Below are the code and all the weights of a small trained network. Each question names an input and a target symbol and asks about switching units off, where a switched-off unit gives its printed mean instead of its output.

import numpy as np


def w(rows, s, z=0):
    codes = np.array(rows[::2]) - 128.0
    scale = np.full(codes.shape[1], s)
    scale[-1] = z or s
    return codes * scale


def norm(h):
    return h / np.sqrt((h * h).mean(-1, keepdims=True) + 1e-5)


def softmax(a):
    e = np.exp(a - a.max(-1, keepdims=True))
    return e / e.sum(-1, keepdims=True)


def log_softmax(a):
    a = a - a.max(-1, keepdims=True)
    return a - np.log(np.exp(a).sum(-1, keepdims=True))


def net(x, mask):
    ids = ['ΔΣΩβγεζμξπτφ'.index(c) for c in x.split()]
    T = len(ids)
    res = E[ids] + P[:T]
    u = 0
    for l in range(2):
        r = norm(res)
        for j in range(3):
            rows = slice(2 * j, 2 * j + 2)
            q, k, v = (r @ M[l][rows].T for M in (Q, K, V))
            z = softmax(np.where(np.tri(T) > 0, q @ k.T / 2**0.5, -1e9)) @ v
            o = O[l][rows]
            res = res + np.where(mask[u + j], z, o[:, -1]) @ o[:, :-1]
        u += 3
    return log_softmax(norm(res)[-1] @ U[:, :-1].T + U[:, -1])


Q, K, V, O = {}, {}, {}, {}
E = w([
[81,134,80],'Δ',
[93,55,255],'Σ',
[98,207,36],'Ω',
[176,217,64],'β',
[56,59,90],'γ',
[137,203,35],'ε',
[186,207,61],'ζ',
[77,142,66],'μ',
[71,17,189],'ξ',
[183,212,64],'π',
[50,43,119],'τ',
[30,34,147],'φ',
],0.009)
P = w([
[143,136,112],'0',
[96,140,149],'1',
[160,66,254],'2',
[117,140,76],'3',
[137,38,70],'4',
[70,156,174],'5',
[175,59,194],'6',
[104,131,99],'7',
[116,50,91],'8',
[69,136,169],'9',
[182,114,134],'10',
[82,122,123],'11',
],0.024)
Q[0] = w([
[53,131,93],'L0H0',
[67,78,63],'L0H0',
[49,157,122],'L0H1',
[15,83,43],'L0H1',
[253,32,117],'L0H2',
[143,152,116],'L0H2',
],0.049)
K[0] = w([
[117,177,163],'L0H0',
[51,181,207],'L0H0',
[64,77,182],'L0H1',
[37,177,223],'L0H1',
[203,1,51],'L0H2',
[124,138,149],'L0H2',
],0.052)
V[0] = w([
[200,219,189],'L0H0',
[83,200,70],'L0H0',
[50,72,166],'L0H1',
[221,124,102],'L0H1',
[73,255,193],'L0H2',
[196,84,145],'L0H2',
],0.056)
O[0] = w([
[127,206,37,63],'L0H0',
[43,77,85,233],'L0H0',
[112,79,51,214],'L0H1',
[191,142,221,4],'L0H1',
[55,69,4,151],'L0H2',
[105,117,179,49],'L0H2',
],0.045,0.029)
Q[1] = w([
[86,90,179],'L1H0',
[107,144,2],'L1H0',
[142,134,178],'L1H1',
[129,143,22],'L1H1',
[171,132,161],'L1H2',
[126,213,67],'L1H2',
],0.075)
K[1] = w([
[50,75,132],'L1H0',
[202,49,14],'L1H0',
[64,87,106],'L1H1',
[208,98,253],'L1H1',
[230,128,164],'L1H2',
[93,227,114],'L1H2',
],0.051)
V[1] = w([
[203,10,203],'L1H0',
[226,114,213],'L1H0',
[46,222,89],'L1H1',
[147,125,166],'L1H1',
[132,147,1],'L1H2',
[154,44,94],'L1H2',
],0.028)
O[1] = w([
[90,134,12,73],'L1H0',
[141,132,48,4],'L1H0',
[151,75,240,99],'L1H1',
[79,120,102,142],'L1H1',
[139,170,254,126],'L1H2',
[120,95,189,157],'L1H2',
],0.027,0.011)
U = w([
[80,111,98,202],'Δ',
[223,172,63,110],'Σ',
[9,113,209,3],'Ω',
[103,199,128,105],'β',
[137,54,141,9],'γ',
[26,174,177,53],'ε',
[124,196,97,142],'ζ',
[50,90,104,223],'μ',
[251,92,88,88],'ξ',
[119,217,117,132],'π',
[168,51,123,20],'τ',
[158,83,89,140],'φ',
],0.015,0.0063)

Each question gives the input, a string of symbols that net reads in full, and the target symbol t.
The units are the heads (2 rows each of Q, K, V and O). Each row of codes is followed by its name. A weight is (code - 128) times the scale printed after its matrix; where a second scale follows, it is the last column's (O and U).
mask holds one flag per head, layer by layer. A switched-off head (its flag False) gives its mean, the last column of its rows in O, instead of its output. The means were averaged over made-up inputs and are rounded, as every weight is.
A unit's drop is (log p(t) with every unit on - log p(t) with that unit switched off) / (log p(t) with every unit on - log p(t) with every unit switched off).
The circuit of an input: a set's keep is (log p(t) with only the set's units on - log p(t) with every unit switched off) / (log p(t) with every unit on - log p(t) with every unit switched off). Starting from all 6 units, units are removed one at a time, each time the one whose removal leaves the highest keep (on an exact tie, the one counted first), for as long as the keep stays at least 0.8.
circuit, biggest first: the units of the circuit, biggest drop first
unit that matters most: the unit with the biggest drop
heads that matter: for each layer, one digit per head in row order, 1 if its drop is at least 0.15 and else 0, layers parted by /
drop of u: that unit's drop, to one decimal
input ζ Σ φ β ξ Ω Ω μ φ, target Ω: heads that matter : 111 / 000
input Ω Σ Δ, target Ω: circuit, biggest first : L0H1
input β μ ε Ω π ξ τ Σ ζ, target ξ: circuit, biggest first : L0H2, L0H0, L1H2, L0H1
input π τ τ, target π: heads that matter : 110 / 000
input ζ ξ μ β Ω Σ ζ τ ε, target Σ: heads that matter : 101 / 000
input Ω ξ τ Δ Ω, target ξ: circuit, biggest first : L0H2, L0H0, L0H1
input γ ζ Σ π ξ ε Δ Δ φ, target ε: circuit, biggest first : L0H2, L0H0
input Ω τ γ, target Ω: heads that matter : 110 / 000
input μ Σ Δ ε Ω, target Σ: circuit, biggest first : L0H2, L0H0, L1H0
input Σ Σ π, target Σ: heads that matter : 100 / 000
input μ ξ τ Δ μ ξ φ γ τ, target ξ: circuit, biggest first : L0H2, L0H0, L0H1, L1H2
input Ω τ μ π μ π β ξ Σ, target π: circuit, biggest first : L0H2, L0H0
input π π μ, target π: circuit, biggest first : L0H1, L0H0
input ξ Ω π, target ξ: circuit, biggest first : L0H2, L1H0, L1H2
input Σ φ β, target Σ: circuit, biggest first : L0H0
input γ Σ β β ξ, target Σ: circuit, biggest first : L0H2, L0H0, L1H0, L0H1
input τ ξ Ω φ Δ, target ξ: circuit, biggest first : L0H2, L0H0, L0H1, L1H0
input μ Ω φ Σ π, target Ω: heads that matter : 101 / 000
input τ ξ π π φ, target ξ: heads that matter : 101 / 000
input Σ Ω ξ γ ε Ω γ Ω ζ, target Ω: heads that matter : 111 / 010
input ξ β Ω Ω Σ π β β ε, target π: heads that matter : 101 / 000
input π β Σ, target π: unit that matters most : L0H1
input φ Ω τ ζ τ, target Ω: heads that matter : 101 / 000
input τ Δ ζ ζ μ Σ Δ ζ Δ, target Σ: drop of L0H1 : 0.1
